Below are the code and all the weights of a small trained network. Each question names an input and a class and asks about switching units off, where a switched-off unit gives its printed mean instead of its output.

import numpy as np


def w(rows, s, z=0):
    codes = np.array(rows[::2]) - 128.0
    scale = np.full(codes.shape[1], s)
    scale[-1] = z or s
    return codes * scale


def norm(h):
    return h / np.sqrt((h * h).mean(-1, keepdims=True) + 1e-5)


def f(y):
    return y / 2 * (1 + np.tanh(0.7978845608 * (y + 0.044715 * y**3)))


def log_softmax(a):
    a = a - a.max(-1, keepdims=True)
    return a - np.log(np.exp(a).sum(-1, keepdims=True))


def net(x, mask):
    res = np.array(x, float).reshape(1, 4) / 4 @ E
    u = 0
    for l in range(4):
        y = f(norm(res) @ A[l][:, :-1].T + A[l][:, -1])
        res = res + np.where(mask[u : u + 5], y, B[l][:, -1]) @ B[l][:, :-1]
        u += 5
    return log_softmax(norm(res)[-1] @ U[:, :-1].T + U[:, -1])


A, B = {}, {}
E = w([
[239,87,120,157,124,51],'x0',
[147,86,254,125,67,112],'x1',
[158,192,147,153,216,132],'x2',
[55,108,99,232,147,154],'x3',
],0.008)
A[0] = w([
[126,187,199,188,165,150,207],'L0N0',
[1,62,155,86,190,121,170],'L0N1',
[86,198,186,162,181,132,65],'L0N2',
[138,198,114,112,224,130,5],'L0N3',
[90,231,167,96,157,94,160],'L0N4',
],0.0073,0.0023)
B[0] = w([
[54,68,67,238,217,30,254],'L0N0',
[199,85,122,251,151,68,237],'L0N1',
[19,189,97,166,218,2,202],'L0N2',
[38,60,174,78,74,37,210],'L0N3',
[155,95,39,156,187,72,228],'L0N4',
],0.0067,0.0029)
A[1] = w([
[128,163,78,123,120,212,104],'L1N0',
[120,226,176,1,174,153,228],'L1N1',
[149,154,19,48,123,90,217],'L1N2',
[222,94,136,204,82,99,254],'L1N3',
[124,183,79,194,122,77,120],'L1N4',
],0.0074,0.0015)
B[1] = w([
[164,200,153,130,188,140,126],'L1N0',
[145,103,41,149,147,140,178],'L1N1',
[227,105,110,105,136,132,229],'L1N2',
[137,127,254,165,121,198,253],'L1N3',
[94,162,98,184,135,209,215],'L1N4',
],0.0088,0.0044)
A[2] = w([
[71,95,164,147,122,207,54],'L2N0',
[80,99,253,45,3,153,139],'L2N1',
[122,32,247,115,67,65,253],'L2N2',
[112,75,46,165,166,196,113],'L2N3',
[120,252,42,177,80,159,100],'L2N4',
],0.0061,0.0021)
B[2] = w([
[188,127,177,72,91,143,152],'L2N0',
[176,110,152,151,130,124,215],'L2N1',
[76,139,199,245,136,36,254],'L2N2',
[155,177,201,73,77,202,197],'L2N3',
[157,162,86,178,74,160,160],'L2N4',
],0.011,0.0046)
A[3] = w([
[90,59,80,24,98,165,252],'L3N0',
[19,100,183,200,51,164,55],'L3N1',
[140,124,81,254,96,172,128],'L3N2',
[20,97,195,105,48,165,147],'L3N3',
[148,72,181,190,138,43,133],'L3N4',
],0.0068,0.003)
B[3] = w([
[224,78,164,150,174,105,145],'L3N0',
[192,47,161,106,136,126,212],'L3N1',
[166,224,201,82,49,123,218],'L3N2',
[233,45,254,124,75,75,161],'L3N3',
[154,63,130,143,53,137,253],'L3N4',
],0.0099,0.0055)
U = w([
[191,60,218,205,96,66,207],'0',
[61,104,148,42,150,109,23],'1',
[183,231,110,150,92,250,109],'2',
[237,88,24,55,191,119,185],'3',
[17,169,76,186,207,93,208],'4',
[93,91,99,61,119,120,3],'5',
],0.011,0.0048)

Each question gives the input, the list of numbers given to net, and the class t.
The units are the neurons (one row each of A and B). Each row of codes is followed by its name. A weight is (code - 128) times the scale printed after its matrix; where a second scale follows, it is the last column's (A, B and U).
mask holds one flag per neuron, layer by layer. A switched-off neuron (its flag False) gives its mean, the last column of its row in B, instead of its output. The means were averaged over made-up inputs and are rounded, as every weight is.
A unit's drop is (log p(t) with every unit on - log p(t) with that unit switched off) / (log p(t) with every unit on - log p(t) with every unit switched off).
The circuit of an input: a set's keep is (log p(t) with only the set's units on - log p(t) with every unit switched off) / (log p(t) with every unit on - log p(t) with every unit switched off). Starting from the 12 units with the biggest drops (on a tie, the unit counted first), units are removed one at a time, each time the one whose removal leaves the highest keep (on an exact tie, the one counted first), for as long as the keep stays at least 0.8.
circuit, biggest first: the units of the circuit, biggest drop first
top k neurons: the k neurons with the biggest drops, biggest first
top k neurons in layer l: the k neurons of layer l with the biggest drops, biggest first
drop of u: that unit's drop, to one decimal
input [0,-6,3,5], class 2: top 2 neurons in layer 2 -> (L2N3; L2N4)
input [3,-4,-4,-1], class 3: top 3 neurons -> (L0N1; L1N2; L2N2)
input [-2,-7,-2,-1], class 3: top neuron in layer 2 -> (L2N2)
input [-7,8,7,7], class 4: circuit, biggest first -> (L0N2; L0N0)
input [1,0,4,8], class 4: top 2 neurons -> (L0N2; L0N0)
input [8,-8,-5,-4], class 3: top 2 neurons -> (L2N2; L0N1)
input [-6,6,4,-8], class 3: top 2 neurons -> (L1N1; L2N2)
input [1,2,4,7], class 4: circuit, biggest first -> (L0N2; L0N0; L3N3)
input [8,-6,7,-2], class 3: top 2 neurons in layer 0 -> (L0N1; L0N3)
input [4,-4,5,2], class 2: top 4 neurons -> (L1N4; L3N2; L2N2; L2N3)
input [-3,-6,7,-2], class 4: top 2 neurons -> (L0N3; L0N2)
input [-4,-2,1,4], class 2: top 4 neurons -> (L3N2; L2N2; L2N3; L1N4)
input [1,-6,8,-2], class 4: top 2 neurons in layer 2 -> (L2N0; L2N1)
input [-5,-6,2,4], class 2: circuit, biggest first -> (L2N3)
input [-2,-3,5,-5], class 3: top 2 neurons -> (L2N2; L1N2)
input [-6,-7,1,2], class 2: top 2 neurons in layer 2 -> (L2N4; L2N3)
input [-4,-8,-6,-5], class 3: top 2 neurons in layer 3 -> (L3N0; L3N2)
input [-7,5,3,-7], class 3: top 2 neurons -> (L1N1; L2N2)
input [0,-7,-3,-1], class 3: drop of L1N2 -> 0.9
input [8,-5,-3,6], class 2: top neuron in layer 2 -> (L2N2)
input [-5,-8,-1,6], class 2: drop of L3N2 -> 0.1
input [-1,-4,-3,-4], class 3: drop of L2N2 -> 0.0
